Below are the code and all the weights of a small trained network. Each question names an input and a target symbol and asks about switching units off, where a switched-off unit gives its printed mean instead of its output.

import numpy as np


def w(rows, s, z=0):
    codes = np.array(rows[::2]) - 128.0
    scale = np.full(codes.shape[1], s)
    scale[-1] = z or s
    return codes * scale


def f(y):
    return y / 2 * (1 + np.tanh(0.7978845608 * (y + 0.044715 * y**3)))


def softmax(a):
    e = np.exp(a - a.max(-1, keepdims=True))
    return e / e.sum(-1, keepdims=True)


def log_softmax(a):
    a = a - a.max(-1, keepdims=True)
    return a - np.log(np.exp(a).sum(-1, keepdims=True))


def net(x, mask):
    ids = ['αβεθλξπστφψω'.index(c) for c in x.split()]
    T = len(ids)
    res = E[ids] + P[:T]
    q, k, v = (res @ M[0].T for M in (Q, K, V))
    z = softmax(np.where(np.tri(T) > 0, q @ k.T / 2**0.5, -1e9)) @ v
    res = res + np.where(mask[0], z, O[0][:, -1]) @ O[0][:, :-1]
    y = f(res @ A[0][:, :-1].T + A[0][:, -1])
    res = res + np.where(mask[1:13], y, B[0][:, -1]) @ B[0][:, :-1]
    return log_softmax(res[-1] @ U[:, :-1].T + U[:, -1])


Q, K, V, O, A, B = {}, {}, {}, {}, {}, {}
E = w([
[144,210,155,130,168],'α',
[155,121,137,7,110],'β',
[83,176,109,147,137],'ε',
[108,213,123,127,146],'θ',
[120,163,149,159,164],'λ',
[92,126,130,179,153],'ξ',
[104,33,124,47,89],'π',
[169,97,164,34,130],'σ',
[156,140,189,175,189],'τ',
[40,128,84,169,118],'φ',
[152,58,155,47,124],'ψ',
[126,69,133,31,105],'ω',
],0.014)
P = w([
[149,168,155,184,4],'0',
[99,92,135,98,148],'1',
[19,130,198,73,170],'2',
[71,147,130,103,184],'3',
[190,145,116,153,37],'4',
[161,127,97,178,151],'5',
[20,129,172,61,215],'6',
[97,137,111,101,214],'7',
[172,157,91,154,46],'8',
[154,160,130,143,178],'9',
],0.012)
Q[0] = w([
[140,53,173,4,52],'H1',
[67,100,159,51,190],'H1',
],0.019)
K[0] = w([
[107,154,233,158,15],'H1',
[250,120,65,196,30],'H1',
],0.013)
V[0] = w([
[155,36,205,148,146],'H1',
[38,16,2,149,86],'H1',
],0.0094)
O[0] = w([
[62,153,154,213,135,52],'H1',
[113,141,253,98,30,254],'H1',
],0.015,0.002)
A[0] = w([
[93,130,36,150,183,130],'N1',
[79,171,96,254,169,125],'N2',
[79,191,102,221,173,79],'N3',
[83,194,173,146,108,131],'N4',
[193,111,55,48,154,120],'N5',
[161,143,164,135,158,235],'N6',
[146,62,164,106,90,211],'N7',
[62,117,147,71,216,172],'N8',
[189,58,102,31,123,32],'N9',
[134,111,225,84,50,68],'N10',
[53,229,142,220,150,139],'N11',
[188,138,87,123,151,254],'N12',
],0.0093,0.0091)
B[0] = w([
[116,174,185,147,198,198],'N1',
[183,188,95,50,131,170],'N2',
[238,131,111,63,231,155],'N3',
[146,82,190,175,151,188],'N4',
[107,83,155,202,188,186],'N5',
[77,134,140,128,44,180],'N6',
[128,168,138,73,93,218],'N7',
[159,125,86,145,36,201],'N8',
[246,42,89,93,135,161],'N9',
[120,154,156,119,238,251],'N10',
[254,52,172,179,103,178],'N11',
[61,143,63,141,67,195],'N12',
],0.0087,0.014)
U = w([
[82,179,118,125,216,35],'α',
[124,143,91,124,116,219],'β',
[32,179,83,142,19,193],'ε',
[7,171,99,197,126,210],'θ',
[120,195,83,79,103,194],'λ',
[152,143,106,115,2,210],'ξ',
[108,77,181,211,152,112],'π',
[183,132,134,48,158,2],'σ',
[187,94,104,96,183,7],'τ',
[52,218,167,93,156,116],'φ',
[171,102,139,177,181,38],'ψ',
[180,82,120,110,47,85],'ω',
],0.0078,0.0057)

Each question gives the input, a string of symbols that net reads in full, and the target symbol t.
The units are the heads (2 rows each of Q, K, V and O) and the neurons (one row each of A and B). Each row of codes is followed by its name. A weight is (code - 128) times the scale printed after its matrix; where a second scale follows, it is the last column's (O, A, B and U).
mask holds one flag per unit, heads first, then neurons. A switched-off unit (its flag False) gives its mean, the last column of its rows in O or B, instead of its output. The means were averaged over made-up inputs and are rounded, as every weight is.
A unit's drop is (log p(t) with every unit on - log p(t) with that unit switched off) / (log p(t) with every unit on - log p(t) with every unit switched off).
The circuit of an input: a set's keep is (log p(t) with only the set's units on - log p(t) with every unit switched off) / (log p(t) with every unit on - log p(t) with every unit switched off). Starting from the 12 units with the biggest drops (on a tie, the unit counted first), units are removed one at a time, each time the one whose removal leaves the highest keep (on an exact tie, the one counted first), for as long as the keep stays at least 0.8.
circuit, biggest first: the units of the circuit, biggest drop first
most important unit: the unit with the biggest drop
k most important neurons: the k neurons with the biggest drops, biggest first
input ξ φ π, target ξ: circuit, biggest first	N8, N1
input ξ π β σ π φ π φ β π, target ξ: most important unit	N10
input α σ π θ ξ σ, target ψ: circuit, biggest first	H1, N5
input π α θ, target π: circuit, biggest first	H1, N11, N4
input ε φ π π, target ω: circuit, biggest first	H1, N9, N10
input τ π π π ξ ψ α, target ξ: circuit, biggest first	N10, N8
input ε τ ξ π π π φ β, target ω: 2 most important neurons	N9, N10
input π φ ξ π φ ψ ε τ ψ θ, target τ: circuit, biggest first	H1, N3
input φ θ φ ψ, target σ: circuit, biggest first	H1, N10, N9
input θ ψ π α θ φ θ, target θ: 2 most important neurons	N5, N12
input ψ ε ξ, target ψ: circuit, biggest first	H1, N11
input π ξ φ φ π σ, target φ: circuit, biggest first	H1, N10, N11
input π θ φ π π ε, target π: circuit, biggest first	H1, N4, N11
input π σ θ β α θ ε θ θ ψ, target φ: circuit, biggest first	H1, N11, N9
input ξ π λ, target ξ: most important unit	N10
input ω π π θ φ, target π: 2 most important neurons	N4, N11
input ξ θ π ξ α φ, target ξ: 3 most important neurons	N10, N5, N1
input ξ β φ, target ξ: 4 most important neurons	N10, N8, N5, N11
input φ π π, target σ: 3 most important neurons	N10, N9, N12
input ψ φ π θ ξ α ε ψ, target ε: most important neuron	N10
input λ π π φ τ, target π: 2 most important neurons	N4, N11
